Below is a small trained network, with its code and all its weights. Each question gives an input and a target symbol and asks what happens when units are switched off, that is, made to give their printed mean instead of their output.

import numpy as np


def w(rows, s, z=0):
    codes = np.array(rows[::2]) - 128.0
    scale = np.full(codes.shape[1], s)
    scale[-1] = z or s
    return codes * scale


def norm(h):
    return h / np.sqrt((h * h).mean(-1, keepdims=True) + 1e-5)


def f(y):
    return np.maximum(y, 0)


def softmax(a):
    e = np.exp(a - a.max(-1, keepdims=True))
    return e / e.sum(-1, keepdims=True)


def log_softmax(a):
    a = a - a.max(-1, keepdims=True)
    return a - np.log(np.exp(a).sum(-1, keepdims=True))


def net(x, mask):
    ids = ['αγεζηθλμπστφψω'.index(c) for c in x.split()]
    T = len(ids)
    res = E[ids] + P[:T]
    r = norm(res)
    for j in range(3):
        rows = slice(3 * j, 3 * j + 3)
        q, k, v = (r @ M[0][rows].T for M in (Q, K, V))
        z = softmax(np.where(np.tri(T) > 0, q @ k.T / 3**0.5, -1e9)) @ v
        o = O[0][rows]
        res = res + np.where(mask[j], z, o[:, -1]) @ o[:, :-1]
    y = f(norm(res) @ A[0][:, :-1].T + A[0][:, -1])
    res = res + np.where(mask[3:7], y, B[0][:, -1]) @ B[0][:, :-1]
    return log_softmax(norm(res)[-1] @ U[:, :-1].T + U[:, -1])


Q, K, V, O, A, B = {}, {}, {}, {}, {}, {}
E = w([
[74,111,67,79,137],'α',
[53,135,162,62,138],'γ',
[115,143,162,126,62],'ε',
[109,118,118,95,223],'ζ',
[150,98,108,99,134],'η',
[131,148,110,90,141],'θ',
[81,97,68,128,123],'λ',
[100,132,155,55,110],'μ',
[46,4,87,86,82],'π',
[163,104,143,133,122],'σ',
[70,150,156,49,69],'τ',
[155,133,101,97,70],'φ',
[74,199,208,114,147],'ψ',
[174,156,101,159,171],'ω',
],0.02)
P = w([
[64,127,2,155,87],'0',
[104,125,73,178,73],'1',
[126,137,88,174,93],'2',
[136,139,105,167,101],'3',
[156,133,122,165,108],'4',
[161,142,130,167,122],'5',
[154,145,136,166,114],'6',
],0.0079)
Q[0] = w([
[92,69,146,125,132],'h0',
[135,69,133,141,105],'h0',
[192,82,96,56,149],'h0',
[131,228,108,143,108],'h1',
[168,125,107,115,137],'h1',
[84,206,103,141,253],'h1',
[78,100,110,84,110],'h2',
[80,104,86,121,142],'h2',
[173,78,148,134,191],'h2',
],0.011)
K[0] = w([
[147,170,9,182,150],'h0',
[104,180,35,78,110],'h0',
[246,111,132,49,120],'h0',
[19,157,85,103,2],'h1',
[136,159,200,98,187],'h1',
[29,136,114,134,219],'h1',
[150,120,110,126,182],'h2',
[168,133,218,89,81],'h2',
[65,122,103,161,74],'h2',
],0.0081)
V[0] = w([
[123,130,101,157,140],'h0',
[135,255,157,126,112],'h0',
[68,174,184,123,161],'h0',
[175,69,113,160,216],'h1',
[61,144,86,152,135],'h1',
[138,96,209,171,84],'h1',
[128,181,47,189,74],'h2',
[85,35,177,179,100],'h2',
[193,96,149,45,101],'h2',
],0.01)
O[0] = w([
[122,199,167,84,239,155],'h0',
[114,93,213,219,104,59],'h0',
[157,90,112,36,105,46],'h0',
[118,166,107,109,168,81],'h1',
[125,61,176,133,156,189],'h1',
[123,160,138,128,84,57],'h1',
[179,159,165,193,159,253],'h2',
[63,249,2,135,90,109],'h2',
[178,66,22,136,110,107],'h2',
],0.0074,0.0064)
A[0] = w([
[17,48,39,173,180,86],'n0',
[146,203,137,116,154,118],'n1',
[2,60,142,45,221,66],'n2',
[80,168,239,38,73,249],'n3',
],0.0075,0.0015)
B[0] = w([
[128,158,196,154,55,253],'n0',
[122,72,114,77,111,162],'n1',
[145,165,136,105,94,229],'n2',
[254,158,11,122,158,184],'n3',
],0.0094,0.0067)
U = w([
[93,130,161,94,171,220],'α',
[172,59,91,201,76,93],'γ',
[141,91,122,251,166,141],'ε',
[133,227,142,182,144,185],'ζ',
[151,118,91,175,115,70],'η',
[54,150,164,216,124,173],'θ',
[60,7,83,115,96,159],'λ',
[136,131,162,36,121,113],'μ',
[111,138,22,201,168,132],'π',
[155,7,189,147,173,137],'σ',
[119,137,203,80,91,132],'τ',
[183,180,243,124,154,2],'φ',
[148,52,85,77,115,117],'ψ',
[126,94,66,89,115,134],'ω',
],0.011,0.0066)

Each question gives the input, a string of symbols that net reads in full, and the target symbol t.
The units are the heads (3 rows each of Q, K, V and O) and the neurons (one row each of A and B). Each row of codes is followed by its name. A weight is (code - 128) times the scale printed after its matrix; where a second scale follows, it is the last column's (O, A, B and U).
mask holds one flag per unit, heads first, then neurons. A switched-off unit (its flag False) gives its mean, the last column of its rows in O or B, instead of its output. The means were averaged over made-up inputs and are rounded, as every weight is.
A unit's drop is (log p(t) with every unit on - log p(t) with that unit switched off) / (log p(t) with every unit on - log p(t) with every unit switched off).
The circuit of an input: a set's keep is (log p(t) with only the set's units on - log p(t) with every unit switched off) / (log p(t) with every unit on - log p(t) with every unit switched off). Starting from all 7 units, units are removed one at a time, each time the one whose removal leaves the highest keep (on an exact tie, the one counted first), for as long as the keep stays at least 0.8.
circuit, biggest first: the units of the circuit, biggest drop first
unit that matters most: the unit with the biggest drop
k most important neurons: the k neurons with the biggest drops, biggest first
heads that matter: for each layer, one digit per head in row order, 1 if its drop is at least 0.15 and else 0, layers parted by /
drop when u is switched off: that unit's drop, to one decimal
input φ σ η φ φ θ, target ε: heads that matter	101
input ε λ θ, target σ: heads that matter	000
input λ ω τ α, target τ: unit that matters most	n2
input λ λ θ, target σ: circuit, biggest first	h2, h1
input ψ θ ε μ γ θ μ, target σ: heads that matter	101
input θ σ λ σ, target ζ: 2 most important neurons	n0, n3
input λ λ ζ α, target μ: circuit, biggest first	n2, h2
input θ ω π τ φ λ η, target π: heads that matter	110
input α λ σ α λ λ, target ζ: circuit, biggest first	n0, h0
input ψ α λ ψ ω θ λ, target σ: heads that matter	001
input μ λ λ τ φ σ η, target π: 2 most important neurons	n0, n2
input ε ε λ ω λ λ λ, target θ: heads that matter	000
input λ θ μ λ σ λ η, target ζ: heads that matter	111
input λ ω π λ λ, target ζ: unit that matters most	h0
input φ γ ε λ, target θ: 2 most important neurons	n0, n3
input ψ φ τ ζ λ α, target τ: drop when h2 is switched off	0.1
input ψ λ θ α, target σ: drop when n2 is switched off	-0.1
input φ λ θ λ, target σ: drop when n2 is switched off	0.0
input θ θ ψ, target σ: drop when h1 is switched off	0.1
